Where the symbols take the points:
ga: j583->j217, j790->j706, j250->j388, j177->j941, j434->j288, j763->j52, j724->j629, j815->j682, j340->j613, j800->j691, j149->j245, j691->j926, j823->j586, j490->j997, j135->j559, j195->j267, j768->j523, j650->j241, j498->j774, j997->j852, j991->j188, j167->j417, j27->j744, j472->j147, j315->j580, j774->j442, j712->j498, j682->j177, j400->j149, j876->j858, j392->j375, j80->j912, j914->j664, j296->j650, j962->j468, j385->j544, j301->j732, j201->j721, j616->j261, j531->j763, j969->j159, j245->j768, j740->j962, j758->j970, j613->j383, j629->j400, j79->j696, j538->j385, j586->j340, j244->j230, j468->j409, j417->j798, j970->j616, j98->j46, j188->j729, j533->j538, j523->j79, j267->j881, j442->j993, j926->j637, j375->j376, j861->j823, j175->j861, j183->j690, j71->j352, j230->j62, j798->j459, j38->j183, j950->j27, j428->j98, j159->j756, j788->j950, j467->j195, j383->j948, j881->j739, j739->j790, j852->j135, j732->j854, j228->j933, j858->j638, j779->j687, j912->j800, j288->j869, j62->j815, j941->j692, j136->j712, j485->j472, j754->j758, j241->j754, j687->j80, j692->j779, j756->j428, j744->j740, j217->j501, j638->j296, j664->j434, j721->j301, j409->j969, j933->j418, j52->j175, j46->j201, j501->j731, j993->j533, j559->j16, j580->j914, j706->j971, j690->j490, j731->j724, j16->j250, j261->j991, j729->j167, j637->j38, j352->j228, j418->j136, j971->j315, j388->j876, j854->j71, j948->j788, j147->j467, j869->j392, j544->j583, j459->j531, j376->j244, j696->j485
ze: j583->j188, j790->j740, j250->j245, j177->j933, j434->j428, j763->j288, j724->j798, j815->j352, j340->j230, j800->j993, j149->j763, j691->j533, j823->j376, j490->j501, j135->j629, j195->j788, j768->j175, j650->j472, j498->j650, j997->j731, j991->j790, j167->j315, j27->j692, j472->j613, j315->j409, j774->j241, j712->j296, j682->j228, j400->j531, j876->j523, j392->j201, j80->j774, j914->j159, j296->j485, j962->j80, j385->j261, j301->j852, j201->j490, j616->j881, j531->j434, j969->j691, j245->j52, j740->j687, j758->j195, j613->j62, j629->j459, j79->j823, j538->j616, j586->j244, j244->j732, j468->j912, j417->j580, j970->j267, j98->j183, j188->j706, j533->j970, j523->j861, j267->j950, j442->j754, j926->j538, j375->j721, j861->j375, j175->j392, j183->j583, j71->j16, j230->j854, j798->j914, j38->j544, j950->j941, j428->j38, j159->j926, j788->j177, j467->j948, j383->j815, j881->j27, j739->j744, j852->j724, j732->j135, j228->j388, j858->j79, j779->j712, j912->j442, j288->j98, j62->j71, j941->j418, j136->j638, j485->j340, j754->j467, j241->j147, j687->j498, j692->j136, j756->j637, j744->j779, j217->j729, j638->j696, j664->j756, j721->j997, j409->j800, j933->j876, j52->j869, j46->j690, j501->j167, j993->j758, j559->j400, j580->j969, j706->j962, j690->j217, j731->j417, j16->j149, j261->j739, j729->j971, j637->j385, j352->j250, j418->j858, j971->j468, j388->j768, j854->j559, j948->j682, j147->j383, j869->j46, j544->j991, j459->j664, j376->j301, j696->j586
lu: j583->j580, j790->j800, j250->j823, j177->j296, j434->j490, j763->j721, j724->j288, j815->j858, j340->j228, j800->j261, j149->j375, j691->j991, j823->j71, j490->j459, j135->j52, j195->j779, j768->j244, j650->j788, j498->j195, j997->j531, j991->j409, j167->j756, j27->j774, j472->j177, j315->j637, j774->j267, j712->j467, j682->j638, j400->j392, j876->j340, j392->j135, j80->j970, j914->j183, j296->j948, j962->j533, j385->j971, j301->j149, j201->j629, j616->j962, j531->j201, j969->j544, j245->j376, j740->j993, j758->j744, j613->j933, j629->j869, j79->j62, j538->j706, j586->j352, j244->j250, j468->j538, j417->j428, j970->j740, j98->j731, j188->j969, j533->j790, j523->j230, j267->j687, j442->j881, j926->j188, j375->j559, j861->j854, j175->j732, j183->j417, j71->j523, j230->j388, j798->j98, j38->j167, j950->j498, j428->j501, j159->j583, j788->j712, j467->j692, j383->j418, j881->j80, j739->j912, j852->j763, j732->j245, j228->j696, j858->j613, j779->j754, j912->j616, j288->j997, j62->j876, j941->j650, j136->j147, j485->j682, j754->j27, j241->j950, j687->j758, j692->j241, j756->j217, j744->j442, j217->j914, j638->j383, j664->j690, j721->j400, j409->j385, j933->j485, j52->j301, j46->j724, j501->j664, j993->j739, j559->j175, j580->j38, j706->j691, j690->j798, j731->j434, j16->j861, j261->j468, j729->j159, j637->j729, j352->j79, j418->j472, j971->j926, j388->j586, j854->j768, j948->j136, j147->j941, j869->j852, j544->j315, j459->j46, j376->j16, j696->j815
vo: j583->j969, j790->j993, j250->j376, j177->j485, j434->j501, j763->j997, j724->j98, j815->j79, j340->j388, j800->j739, j149->j721, j691->j790, j823->j16, j490->j664, j135->j869, j195->j712, j768->j732, j650->j177, j498->j788, j997->j434, j991->j800, j167->j637, j27->j241, j472->j933, j315->j385, j774->j950, j712->j948, j682->j696, j400->j201, j876->j230, j392->j629, j80->j267, j914->j583, j296->j682, j962->j970, j385->j468, j301->j763, j201->j459, j616->j80, j531->j490, j969->j991, j245->j301, j740->j758, j758->j779, j613->j876, j629->j46, j79->j71, j538->j962, j586->j250, j244->j245, j468->j616, j417->j38, j970->j687, j98->j417, j188->j691, j533->j740, j523->j854, j267->j498, j442->j27, j926->j706, j375->j400, j861->j559, j175->j135, j183->j580, j71->j861, j230->j768, j798->j183, j38->j315, j950->j650, j428->j167, j159->j188, j788->j296, j467->j136, j383->j858, j881->j774, j739->j442, j852->j288, j732->j52, j228->j586, j858->j62, j779->j467, j912->j881, j288->j731, j62->j523, j941->j472, j136->j383, j485->j228, j754->j692, j241->j941, j687->j195, j692->j147, j756->j729, j744->j754, j217->j159, j638->j815, j664->j217, j721->j531, j409->j261, j933->j340, j52->j852, j46->j798, j501->j756, j993->j744, j559->j392, j580->j544, j706->j533, j690->j914, j731->j428, j16->j375, j261->j912, j729->j926, j637->j971, j352->j823, j418->j613, j971->j538, j388->j244, j854->j175, j948->j638, j147->j418, j869->j724, j544->j409, j459->j690, j376->j149, j696->j352
fo: j583->j38, j790->j261, j250->j71, j177->j948, j434->j459, j763->j400, j724->j997, j815->j613, j340->j696, j800->j468, j149->j559, j691->j409, j823->j523, j490->j46, j135->j301, j195->j754, j768->j250, j650->j712, j498->j779, j997->j201, j991->j385, j167->j217, j27->j267, j472->j296, j315->j729, j774->j687, j712->j692, j682->j383, j400->j135, j876->j228, j392->j52, j80->j740, j914->j417, j296->j136, j962->j790, j385->j926, j301->j375, j201->j869, j616->j533, j531->j629, j969->j315, j245->j16, j740->j739, j758->j442, j613->j485, j629->j852, j79->j876, j538->j691, j586->j79, j244->j823, j468->j706, j417->j501, j970->j993, j98->j434, j188->j544, j533->j800, j523->j388, j267->j758, j442->j80, j926->j969, j375->j175, j861->j768, j175->j245, j183->j428, j71->j230, j230->j586, j798->j731, j38->j756, j950->j195, j428->j664, j159->j580, j788->j467, j467->j241, j383->j472, j881->j970, j739->j616, j852->j721, j732->j376, j228->j815, j858->j933, j779->j27, j912->j962, j288->j531, j62->j340, j941->j788, j136->j941, j485->j638, j754->j774, j241->j498, j687->j744, j692->j950, j756->j914, j744->j881, j217->j183, j638->j418, j664->j798, j721->j392, j409->j971, j933->j682, j52->j149, j46->j288, j501->j690, j993->j912, j559->j732, j580->j167, j706->j991, j690->j98, j731->j490, j16->j854, j261->j538, j729->j583, j637->j159, j352->j62, j418->j177, j971->j188, j388->j352, j854->j244, j948->j147, j147->j650, j869->j763, j544->j637, j459->j724, j376->j861, j696->j858

The rows follow the links: the fewer symbols apart two points are, the more alike their rows tend to be.

Each row is also shifted at random along 5 hidden directions that mean nothing.

Some points, each with a row of numbers:
j798
  46   -37   -43    23    30    25    21    -7    -7   -48    -5    34   -16   -13   -46     4   -44    16   -94    41    13    -9    -2     9    13     7     2    -8    -3    25    35   -15    16    36     4   -38     3    -8    37    21    -2     8   -16     4    29    46    23     0    -7   -29   -16   -13   -36    18    -1    18   -10   -18   -10    -8    12
j774
  69    32    59   -35   -36   -37   -10   -13    64    70    -3   -65    54   -11    35    19    38   -31    40     1    -2    39    -5   -31   -21    18    23    -8   -40    -6   -29    32   -43   -31    -5   -30   -31     5   -54   -31    12    -3    24   -24   -61   -47    19    19    41    34    38    15    26    -3    11   -38    67    10    58   -17   -53
j740
  27   -48   -53   -21   -21     3    22   -17   -12     0     7    22    17     1    -2   -17   -73     5  -123    47   -25    -2   -47   -15    -7   -65   -48     0   -32   -38    55     4   -36    -1     3    -6    43     0   -18   -10     4     9   -38   -32    54    21    35    24   -77   -12     7    13   -48    29   -15   -28    -1   -15    -1   -39    55
j428
 -41    11    19    15    -7   -20    25   -11    54   -14   -16   -17    15   -24     9    25    47   -17    56     8    43    -1    -5   -13   -16    36    25   -28   -28    50    -7     2   -18     3   -17   -52   -34   -32    -1   -21     8    -5    51    21   -55    28    -6    -8    36    -6     7   -16    18   -14    12    -7     8    -2    33     5   -52
j731
-172    18    20    25    18    -9     2    21     5   -15   -18    16   -13    10    18   -17    28    21    81   -32    42   -26    -5    -8   -18     2    -2     2    -4    28    -7    15   -11     8     2    10   -26   -21    15    -6     3    -3    31    25     1     9   -15     2     1    -4   -26   -32    14   -14   -15    18   -18    -3   -21    17    -2
j376
  43     3    27    12    -3   -28   -20    -1    11     9   -22   -53    -6   -41   -10     7    15   -13   -11    12    22     1   -16   -26   -18   -20    31    -7     0     8    -4   -24   -10    -7    16    -6    -1     8   -36   -33    -5    10   -23   -22   -58   -19     0     2     9   -22    -5     1    19     9    35     1    34   -17    25    -9   -24
j756
 -62    -2     4    15   -30   -31    22    21    13    -4     9    -9    -2   -15    19   -14     2    11    42    -3     8   -15   -43   -20   -32   -34   -10     1   -21   -14    14     5   -41   -15    -9    19     5   -19   -16   -38    13    -3    17     1     0     6     2   -21   -30   -14   -13   -18     3     3   -25    -3    -4   -10     2     2     8
j854
 -34    28    40    29    13   -23   -21     9    11     9   -26   -25    -7    -7    17     6    67    -6    77   -32    40   -16     8   -21   -13     3    27    -5     8    37   -22   -10    -5     0     4     6   -25    -3   -10   -23    -8     4     6     6   -60    -3   -30     2    30    -1    -4   -15    38   -20    39     3     7    -5     6     8   -31
j729
   6     9    24    -9   -31   -22    14    12    27    11    20   -28     9   -17    10     7     3     0    51    -3    -7    17   -14    -1   -13    14    14     0   -16   -15   -18    14   -20   -21   -14     3   -11    -8   -17   -20    14    -9    32     9   -13   -27    14   -21    19     6     0    -3    10    -2   -33    -2    20     6    21     8   -22
j244
  11     8    24    35    18    -4   -39    26   -27     5   -13   -18   -21    -7    -5   -15    22    15    21   -37    23   -16    -2   -11    -4   -19    21    22    25     8    -7   -14     5     3    17    49    -4    17   -18   -19   -11    12   -46    -4   -25   -32   -12     6    12   -15   -26   -15    17    -7    26     9     8   -11   -14    -5     1
j962
  36   -16     8     2    -8    11     0   -15    -6   -12    -2   -30     7   -25   -12    14    27    -4    27   -46    20    10    -8    18    20    39    23    21    -2    26   -27     5     2   -16   -27    39    -5   -19   -31   -30   -13     7   -26    28   -35   -34     8    20    49     6     2    18    10   -32    11   -24     7    11    11   -22   -34
j468
 -95    -6    16   -37     3    -4     8   -31    23     4   -32   -31    31   -13    -5    17   -33   -11   -31    20    27    24   -16    -8    -6    17     8   -12   -36    15   -15    23   -24    -6     9   -58   -30    -9   -18     8    -4     2    25    -2   -11   -21    43    47    18    12     7    20    -1     5   -17   -15    43     4    30   -19   -26
j650
 -60     8    35   -34    -1   -26   -23   -23    12    46   -40   -45    39     2    19     4   -19   -20   -25     9    20    12   -23   -35   -23   -36     0    -5   -28    -8   -14    17   -42   -19    31   -33   -16    17   -46   -11   -11     2    -7   -32   -34   -39    29    60   -11    18    17    21    15    10    13   -28    56    -1    26   -27   -10
j800
 -21   -12    22    -4     0    16   -16    -4   -22   -14    -8   -46    -2   -28   -22    13     7     6    28   -55    24    23    -7    30    26    47    37    34    10    16   -44     8    12   -24   -17    50   -13    -8   -39   -22   -18     7   -27    32   -28   -69    19    26    67     5   -17    28    13   -31   -10   -12    27    18     9   -21   -37
j971
-227     1     4   -40     5    16     8     7    -9    -9   -16    -4     9    16    -1     6   -88    11   -22    22     5    37   -11    16     8     9    -5     5    -3   -26   -17    32     1   -17    14   -25   -22     7     8    45    -6    -6    54     9    52   -36    39    18     6    14   -21    22   -12    23   -75    16    35    25     1     6     2
j544
 108   -11    10   -10   -17   -31    16     3    34    26    22   -15    31   -13    -8    -7   -16     6     0    10   -17    -5   -21   -22   -35   -20    -5    -3   -42   -21     5    22   -45     3     4   -23    -8    -6   -10   -18    19    -8     8   -12     3   -10    41     1   -18     7     8   -17    -3     9   -28    -7    18   -17    12    -2     7
j392
  50     9    -4    20    -6     2    -2    18   -13   -24    30     7   -39   -14   -12    -4    29     5    47   -18   -21   -12    20    21     6    18    11     0    32    -5    -7   -24    33     3   -13    34    17    -1    21    -3     7    -8     5    19    -4    12   -32   -52     6   -15   -10    -8    10    -8     6    24   -39     2   -12    30     2
j245
 -61    11    29    -3   -10   -34   -17     1    14    14   -29   -58    -3   -37     1     5    -9   -14   -21    30    21    12   -26   -32   -24   -34    22   -15    -7    -6    -1   -20   -20   -19    25   -21    -2    13   -38   -26     0     8     1   -32   -48   -20     3     3    -8   -21   -11     5    17    22    17     0    44   -14    33    -5   -20
j261
 -99    -6    -1   -18    13    23    15   -25     0   -23   -24    -5    13     1    -6    25   -11    -9     0    -5    29    21     6    23    22    50    12    -2    -5    33   -25    16    13    -4   -10   -27   -27   -16     8    22   -15     0    29    29    -2    -8    14    31    43    14     4    23    -2   -16   -14    -7    13    23     8    -8   -32
j418
  39    -1     5   -17   -13    19   -23   -17   -30    -6    -3   -50   -17   -28   -17    24     9   -24   -20   -19    -9    37    14    33    44    35    33    17    41    -6   -33   -28    45   -32   -15    43    24    16   -39    -8   -19     7   -36     3   -36   -46   -14    -3    50    -4     3    50    15   -15    26   -16    20    24    23   -16   -37
j754
  75     2   -12    -9    -5     2     8    -5     6    30    12    28    31    38    22    -1     1    -8    -3     5   -18    -7     5   -11    -1   -12   -25    -5   -15    -8     9    22   -18     6    -3   -12    -3     1    12    12     0    -4     2    -8    21    16     3    12   -18    27    27    -4    -8    -5     0   -19    -4     4    -9    -8    18
j409
  65   -12    13     7    12     0    -3     4    -9     2    12    -6    12    -1   -15    -9     7    16    42   -51     6   -17    -2    10    -6    15     8    20   -12     9   -21    24   -14     7    -5    26   -18   -11    -1    -9    -3    -2   -16    25     0   -34    27    19    21    12    -4   -12     8   -25   -19     0    -1    -1   -17    -4     3
j724
   3     2    12    21    26    36   -20    21   -21   -42    12    -7   -42   -18   -46    10    -1    27    14   -29     8    19    38    45    39    70    48    21    43    20   -30    -9    62    10   -10    31   -11     5    23    21    -5     3    -6    36     3   -32    -3   -23    76   -13   -38    -4     1    -9   -15    38     0    15   -11    19   -26
j136
 -48   -11   -14   -24     4     6    -8   -23   -22     7   -29    -9    11     7    -2     3   -38   -16   -65    17     4     7   -12    -6     8   -26   -13    -1     3    -7     2    -7    -2    -6    19   -15    10    14   -17    13   -20     7   -20   -19     4    -8    12    40   -19     7    10    31    -8     9    13   -16    20     3     2   -22    11
j417
  58   -26     1    16   -12    -6     6     6    10   -21     1   -37   -12   -49   -29     8   -21    11   -41    15    15    11   -32    -7    -7    -2    29     7   -13     6    11   -12   -12    -7    -6     5     4    -5   -31   -36     4    13   -25    -7   -21   -19    28    -7    14   -29   -20    -2    -9    13    -3     2    28   -15    22   -18   -16
j230
 -74    42    20    35    32     9   -19    26    -9     3    -5    46   -18    50    36   -13    77    10   111   -53    22   -33    44     2     6    20    -6     7    33    34   -15     4    24    17    -1    29   -23     0    42    22    -6    -7    18    26    -1    26   -60   -13    20    16    -5   -29    25   -28    22    19   -42    12   -40    32    -1
j217
 -21   -25   -29    15   -15     4    27    11    -8   -37    11    11   -19   -18   -13     5   -34     9   -26    21     1     5   -24    11     3    -4    -1     0     4    -4    19   -11     5    -4   -17     6    18   -13     5    -8     1     3     7    10    20    20     8   -28   -10   -23   -18    -1   -18    11   -24     8    -8    -1     0     0     2
j852
-111    27    31    -9    -7   -26   -10    22    18     8     8    -9   -11    -5    12   -19     3    10    52     3    -6    -3     1    -9   -28   -15    -1    -7     0   -24    -7     5    -5    -4    12     0    -7     5     2    -2    20   -11    38    -5     5   -13    -9   -25   -17    -6   -20   -20    14    16   -27    21    -3    -7     2    32     8
j616
-189   -30   -15   -20   -19    12    -6    12   -57   -10   -13   -17   -11    -8     2   -24   -76    24   -50   -18     5    16   -58    10     6   -48   -20    44     7   -42     5    10   -17   -37     5    71    29     9   -48   -18   -16    13   -39    -2    46   -57    27    33   -32   -10   -36    29   -22    10   -49   -13    17    10   -13   -31    35
j997
  67     7    51    21     6   -28   -36    32     7    21    17   -38   -16   -30   -18   -36    25    35    49   -47     5   -18   -10   -14   -32   -15    26    28    -9   -14   -13     6   -21     3    16    49    -7    10   -29   -42    17     4   -39    -6   -21   -63    16    -6     8   -15   -34   -37    17    -2    -8    18    13   -27    -7     9     7
j472
 -56   -14   -55    -7     4    -9    25   -30   -16     5   -16    68    16    41    31   -28   -11   -15   -42    27   -12   -56   -20   -31   -25   -84   -77   -24   -21    -8    52   -10   -34    22    19   -32    28    -9    26    13    -4    -4    -2   -23    38    84   -21    28  -114     3    31    -6   -18     7    26   -17   -59   -21   -33    -5    72
j38
  28   -18   -23    22   -27   -36    32    20    13     1    22    27     7     1    16   -30    -5    16    21     5    -9   -41   -46   -32   -47   -63   -36    -5   -36   -20    40     7   -55     6    -5    10    20   -20     3   -33    22    -7     5    -7    22    38     7   -18   -75   -12    -1   -35    -9     7   -21    -4   -32   -25   -16     1    44
j183
  42   -32     4    13   -23    -7    -3    15    -4   -19     6   -50   -16   -58   -33     5   -39    20   -51    12     9    22   -41    -1    -1    -8    32    19    -4   -14     5   -16    -9   -16    -4    26    14     1   -42   -42     1    13   -36    -8   -16   -43    32   -12    16   -33   -31     6   -11    16   -18     1    39   -12    24   -23   -16
j175
  85    -3    21   -15   -14   -22   -13   -19    29     3   -16   -74    -2   -64   -32    26   -19   -25   -72    57     4    37   -10   -19    -5     0    47   -24    -4    -6    -5   -33     2   -14    14   -49     5    14   -40   -22     5     9    -9   -38   -64   -23    19   -10    25   -29     1    21     8    31    27    -1    57   -14    58   -12   -44
j228
 -46    31    12   -24    -7     8   -17    -1    10    17     4    -4    -6    12    20     8     9   -11    -4    20   -23    31    30    10    15    18     0    -7    22   -20    -7    -3    30   -14     3    -5     5    22     2    21     6    -3    21   -12     5    -6   -26   -20    12    10     7    14    -1    15     2     4     8    17    15    14    -8
j876
  31    20    -3   -14     7     6   -11    -5    19    20     7    21     2    24    10     0     4    -7   -35    37   -29    11    31    -6     4     0   -11   -18     7   -12    13    -3    16     9    13   -34     3    19    22    30    11    -1    10   -25    16    26   -16   -11   -13     6    16    -5   -10    21    16     4    -2    -3     3    14    11
j858
 -23    11   -12   -10   -14    -2   -12     7   -16    15    15    17   -13    19    23   -22     8     1    -1     1   -32    -5     3    -1    -1   -32   -29     6    19   -34    14    -9     6   -10     5    29    30    15    -3    -1     6    -2    -9   -16    21     8   -29   -16   -43     0     2     4    -6     8     4    -3   -28     1   -13    10    34
j861
   0    -4    10    10    10   -12   -18    -1    -2     1   -27   -28    -9   -22   -18     4   -15    -4   -48    27    20     3   -11   -21   -10   -28    15    -9     4     8     9   -22    -3     1    24   -21    -1    16   -17    -8    -9     8   -21   -27   -28    -3     4    10    -4   -23   -12     2     4    21    26     6    28   -16    15   -12    -9

From each start, follow one symbol. Which point do you reach?
Answer with the point's name.
new walk
 -97    -8   -43    -8    -2    -1    21     8   -14   -25     7    46   -25    12    -1   -19   -58     8   -57    58   -30   -16    -7    -2   -13   -52   -39   -21    10   -35    43   -20     8    13    18   -27    34     8    40    32    11    -6    26   -18    60    56   -10   -34   -78   -23   -13    -8   -24    37   -23    26   -38   -14   -21    25    51
ga	j559
new walk
-103     8    38   -24   -23   -19    -9    28     0    19     8   -45     9   -10     7    -9   -36    19    44   -19    -2    26   -27    -2   -17    -5    11    24    -8   -40   -30    30   -25   -31     4    32   -15    10   -34   -14     5    -4    22     5    12   -77    36     3    12    10   -25     5    13     7   -61     5    43    12     9     6    -6
vo	j991
new walk
   9    12   -15    29    32    22   -17    24   -32    -1    10    64   -23    51    10   -28    16    23    10   -18   -12   -33    30     3     9   -18   -29    11    32    -2    19    -3    26    28    12    33    12    15    44    30    -1     0   -22     1    43    30   -34   -12   -25     2   -10   -27    -9    -2    12    24   -44    -3   -51    17    46
fo	j79
new walk
 -58     6    13    -7   -19    11     2    30   -16   -13    21   -24   -15    -7    -5    11   -23    13    49   -25   -11    33    -1    33    19    38    23    24    23   -24   -35    16    19   -27   -19    47    -6     1    -8     4    -2    -6    23    31    17   -52    12   -29    43     6   -24    15     7    -5   -55    16    17    29    -2    15   -21
ze	j409
new walk
  97     0    25    12    -8    -3   -31    -7   -35    13    -2   -48    -7   -23    -2     4    58   -15    58   -76     5    -3     2    15    18    18    29    31    29    11   -42   -17    13   -23   -17    81    11     2   -49   -42   -21     6   -58    16   -61   -55   -21    13    42     8     4    27    34   -44    47   -25     3    10     0   -17   -27
lu	j948
new walk
  42    37    59     5    -1   -23   -53    25    10    50     5   -39    -1     0    16   -18    46    11    50   -35    -1     7    12   -21   -14    -9    24    18    10   -15   -23     6    -4   -13    17    41   -10    28   -34   -25     9     5   -30   -23   -35   -61   -12     2    24     8    -9   -15    23     0    18     0    31    -6     6     3   -10
vo	j823
new walk
  12     1   -19    -2    21    39     3   -27   -27   -19   -17    16     0    19    -5    33    23   -28     8   -17    12     5    35    34    48    55     9    -5    33    40   -27   -10    46     6   -17    -7    -8    -6    24    34   -32    -2     5    29   -16    21   -27    17    46    17    24    34    10   -33    35    -6   -17    28    -7    -2   -26
vo	j418
new walk
-105    -4     4   -16    13     4     8    -3    -4    -3   -14     7    16    14    -1    -6   -31    10    11   -10    14    -1   -10     4    -8     3   -10     5   -20     1   -12    29   -16     4     7   -11   -23    -9    10    17    -4    -4    22    16    24   -17    27    32    -2    16    -6     0    -1    -5   -37     3     7     6   -13     0     5
ga	j188
new walk
 -51   -34   -35   -11   -19    33     6    35   -54   -39    27    -6   -36   -15   -36    -3  -115    32   -90    28   -35    41   -27    39    32   -13     0    30    33   -64     8    -8    28   -25    -3    54    41    21    -9    17    -5     6   -22     0    75   -44    37   -33    -7   -23   -47    28   -37    35   -77    23    20    17   -14    -1    27
ga	j756
new walk
 116    -8    24    -7     5     2   -28   -19   -15    19   -16   -54    13   -22   -20    17    12   -18   -14   -30    11    15     2     0    17    14    32    16     7    10   -31    -6     2   -11     4    21    -5    14   -44   -16   -21     8   -52    -5   -52   -55    16    35    45     8    14    30    19   -17    35   -24    38     6    18   -28   -32
ga	j692
new walk
 -27    -1     1    27    31    17    -5    17    -9   -31     4    24   -24     0   -23    -9     5    27    17   -20    21   -17    16    15     8    25    13    11    14    21     0     0    22    24     0    12   -14    -7    32    13     0     1    -1    25    14     8    -2    -9    19   -13   -27   -26    -5    -5    -9    28   -20    -6   -25    16     5
ga	j531
new walk
 -22    24    51   -23    -8    25   -69    31   -27    18     7   -77   -37   -30   -21    13   -30    14   -37   -10   -19    80    25    31    46    40    58    42    63   -48   -48   -10    62   -47     9    71    10    57   -54     4    -7    12   -41   -15   -10  -122     5   -20    82    -7   -38    42     8    25   -17    16    74    28    26    -3   -37
ze	j71
new walk
 -91     5    37   -30     5    12    -6   -17    12    -3   -22   -54    16   -23   -17    30   -17    -7    10   -10    28    45     4    22    20    62    39     7    -6    20   -50    21    11   -22    -3   -19   -41    -1   -26    10   -13     4    24    22   -28   -62    35    33    74    16    -5    30    11   -11   -27    -5    55    24    32   -10   -59
ze	j962
new walk
 -40    24    22   -33   -12   -16    -2    -8    29    50   -13    -8    42    30    40     5    -4   -16    10    15    -2    20    -4   -27   -14   -10   -17   -12   -27   -13    -8    34   -35   -13    10   -33   -23     7   -12     7     2    -4    32   -20    -1   -13    12    27    -4    33    26     7     7     6    -9   -21    34    11    16    -9    -8
fo	j27
new walk
 -27   -16   -18    10   -30     0     3    16   -37     4    19    11    -5     8    23   -27     4    16    25   -47   -16   -13   -38     6     3   -35   -31    39     5   -30     9     8   -21   -26   -22    91    34    -7   -34   -35    -3     4   -40     9    27   -18    -7     2   -36     1   -10     7    -8   -17   -18   -23   -26     6   -26   -19    34
fo	j993
new walk
  88    17    25    21   -14   -36   -12    18    14    15    30   -16   -13   -20     3   -25    53     8    77   -31   -16   -32     1   -15   -34   -18     6     1    -1   -13    -1   -11   -13     1    -1    36    11    -4    -9   -38    22    -9    -7    -3   -29    -8   -20   -35   -18   -14    -2   -30    25    -7    10    10   -26   -20    -3    24     8
lu	j392
